Here is a tiny trained network, its code and every weight. The questions are about switching its units off for an input and a target symbol, where a switched-off unit gives its printed mean instead of its output.

import numpy as np


def w(rows, s, z=0):
    codes = np.array(rows[::2]) - 128.0
    scale = np.full(codes.shape[1], s)
    scale[-1] = z or s
    return codes * scale


def norm(h):
    return h / np.sqrt((h * h).mean(-1, keepdims=True) + 1e-5)


def f(y):
    return y / 2 * (1 + np.tanh(0.7978845608 * (y + 0.044715 * y**3)))


def softmax(a):
    e = np.exp(a - a.max(-1, keepdims=True))
    return e / e.sum(-1, keepdims=True)


def log_softmax(a):
    a = a - a.max(-1, keepdims=True)
    return a - np.log(np.exp(a).sum(-1, keepdims=True))


def net(x, mask):
    ids = ['αγεζηθσφψω'.index(c) for c in x.split()]
    T = len(ids)
    res = E[ids] + P[:T]
    u = 0
    for l in range(2):
        q, k, v = (norm(res) @ M[l].T for M in (Q, K, V))
        z = softmax(np.where(np.tri(T) > 0, q @ k.T / 2**0.5, -1e9)) @ v
        res = res + np.where(mask[u], z, O[l][:, -1]) @ O[l][:, :-1]
        u += 1
        y = f(norm(res) @ A[l][:, :-1].T + A[l][:, -1])
        res = res + np.where(mask[u : u + 4], y, B[l][:, -1]) @ B[l][:, :-1]
        u += 4
    return log_softmax(norm(res)[-1] @ U[:, :-1].T + U[:, -1])


Q, K, V, O, A, B = {}, {}, {}, {}, {}, {}
E = w([
[188,22,151,92],'α',
[121,202,179,150],'γ',
[225,158,37,156],'ε',
[188,58,125,186],'ζ',
[16,135,157,105],'η',
[149,150,184,116],'θ',
[134,23,147,93],'σ',
[255,70,132,64],'φ',
[133,236,93,78],'ψ',
[128,50,118,131],'ω',
],0.022)
P = w([
[152,113,94,134],'0',
[140,172,122,212],'1',
[150,106,92,137],'2',
[132,161,134,236],'3',
[150,97,93,145],'4',
[127,158,137,245],'5',
[149,96,95,145],'6',
[125,159,141,251],'7',
[151,95,95,144],'8',
[127,165,143,250],'9',
],0.012)
Q[0] = w([
[161,133,124,98],'0.h0',
[166,117,237,251],'0.h0',
],0.018)
K[0] = w([
[104,133,111,55],'0.h0',
[138,144,254,186],'0.h0',
],0.016)
V[0] = w([
[177,195,254,77],'0.h0',
[95,102,14,211],'0.h0',
],0.005)
O[0] = w([
[162,155,246,201,255],'0.h0',
[235,216,160,2,12],'0.h0',
],0.0072,0.00068)
A[0] = w([
[235,195,138,189,226],'0.n0',
[168,187,54,203,252],'0.n1',
[140,182,135,227,95],'0.n2',
[3,189,163,148,112],'0.n3',
],0.013,0.0043)
B[0] = w([
[54,88,85,168,253],'0.n0',
[67,120,209,111,207],'0.n1',
[192,164,59,60,178],'0.n2',
[116,158,118,6,197],'0.n3',
],0.011,0.0072)
Q[1] = w([
[50,219,30,151],'1.h0',
[147,253,13,50],'1.h0',
],0.0059)
K[1] = w([
[84,189,243,42],'1.h0',
[104,77,251,2],'1.h0',
],0.0078)
V[1] = w([
[165,165,147,137],'1.h0',
[2,118,8,119],'1.h0',
],0.0054)
O[1] = w([
[146,254,107,155,43],'1.h0',
[137,44,157,246,254],'1.h0',
],0.0074,0.0027)
A[1] = w([
[234,94,147,188,252],'1.n0',
[209,128,246,4,159],'1.n1',
[71,63,137,91,177],'1.n2',
[130,174,207,93,61],'1.n3',
],0.012,0.0035)
B[1] = w([
[84,252,101,105,254],'1.n0',
[117,177,200,204,173],'1.n1',
[213,90,148,139,227],'1.n2',
[209,117,75,230,128],'1.n3',
],0.013,0.0093)
U = w([
[223,165,218,174,40],'α',
[81,129,46,72,160],'γ',
[98,48,108,154,143],'ε',
[104,100,118,185,254],'ζ',
[91,104,206,58,134],'η',
[81,206,125,184,113],'θ',
[169,24,187,112,140],'σ',
[203,210,28,117,69],'φ',
[20,130,217,196,94],'ψ',
[179,92,4,104,144],'ω',
],0.014,0.0062)

Each question gives the input, a string of symbols that net reads in full, and the target symbol t.
The units are the heads (2 rows each of Q, K, V and O) and the neurons (one row each of A and B). Each row of codes is followed by its name. A weight is (code - 128) times the scale printed after its matrix; where a second scale follows, it is the last column's (O, A, B and U).
mask holds one flag per unit, layer by layer, with each layer's heads first. A switched-off unit (its flag False) gives its mean, the last column of its rows in O or B, instead of its output. The means were averaged over made-up inputs and are rounded, as every weight is.
A unit's drop is (log p(t) with every unit on - log p(t) with that unit switched off) / (log p(t) with every unit on - log p(t) with every unit switched off).
The circuit of an input: a set's keep is (log p(t) with only the set's units on - log p(t) with every unit switched off) / (log p(t) with every unit on - log p(t) with every unit switched off). Starting from all 10 units, units are removed one at a time, each time the one whose removal leaves the highest keep (on an exact tie, the one counted first), for as long as the keep stays at least 0.8.
units of the circuit, in order: the units of the circuit, biggest drop first
k most important neurons: the k neurons with the biggest drops, biggest first
k most important neurons of layer l: the k neurons of layer l with the biggest drops, biggest first
input σ ψ ε σ ψ φ, target ζ: most important neuron of layer 0 : [0.n0]
input σ σ φ φ ψ α α σ, target α: units of the circuit, in order : [0.n0; 0.n1]
input ω σ α ζ η α ε, target ε: units of the circuit, in order : [0.n0; 0.n1; 1.n0]
input α η ζ σ α η ζ θ φ, target φ: 3 most important neurons : [1.n0; 0.n1; 0.n3]
input ψ ω α ψ, target γ: 3 most important neurons of layer 0 : [0.n0; 0.n2; 0.n3]
input φ γ σ σ, target θ: units of the circuit, in order : [1.n0; 0.n0; 0.n1; 0.n3]
input η ε α α ζ η φ φ φ φ, target ζ: units of the circuit, in order : [0.n2; 0.n0]
input α α α ω η σ σ ψ α σ, target α: 2 most important neurons : [0.n0; 0.n1]
input α α ψ α ψ α ε α σ α, target ζ: 3 most important neurons of layer 0 : [0.n2; 0.n3; 0.n1]
input σ η φ η σ σ φ ω, target σ: 2 most important neurons of layer 1 : [1.n1; 1.n2]
input γ η α ψ α ω, target θ: units of the circuit, in order : [0.n2; 1.n0; 0.n0; 0.n3]
input φ γ σ ψ ω α, target θ: 2 most important neurons of layer 0 : [0.n1; 0.n3]
input σ ω η θ ω φ α σ γ, target γ: 3 most important neurons : [0.n2; 0.n0; 0.n3]
input σ α ζ φ, target ω: units of the circuit, in order : [0.n0]
input ω σ η α α φ, target ω: units of the circuit, in order : [0.n0; 1.n1]
input γ ψ α η γ α η α, target θ: units of the circuit, in order : [1.n0; 0.n1; 0.h0]
input α σ σ σ ψ σ α σ η, target η: 3 most important neurons : [0.n3; 1.n0; 0.n0]
input θ α α α α α, target ψ: 4 most important neurons : [1.n0; 1.n2; 1.n3; 0.n0]
input σ σ η ζ ψ σ σ α, target φ: 4 most important neurons : [0.n1; 1.n0; 1.n1; 0.n3]
input α α φ α ζ η α, target α: 2 most important neurons of layer 1 : [1.n1; 1.n0]
input α γ φ σ φ ω, target θ: 4 most important neurons : [0.n3; 0.n2; 1.n0; 0.n0]
input ω η α σ α α, target φ: 3 most important neurons of layer 0 : [0.n1; 0.n3; 0.n0]
input α σ ω η σ θ ω, target ω: units of the circuit, in order : [0.n1; 0.n0]
input α φ α σ ε, target ε: 2 most important neurons of layer 0 : [0.n1; 0.n0]
input ω ζ α σ σ α γ, target γ: 2 most important neurons of layer 1 : [1.n1; 1.n0]
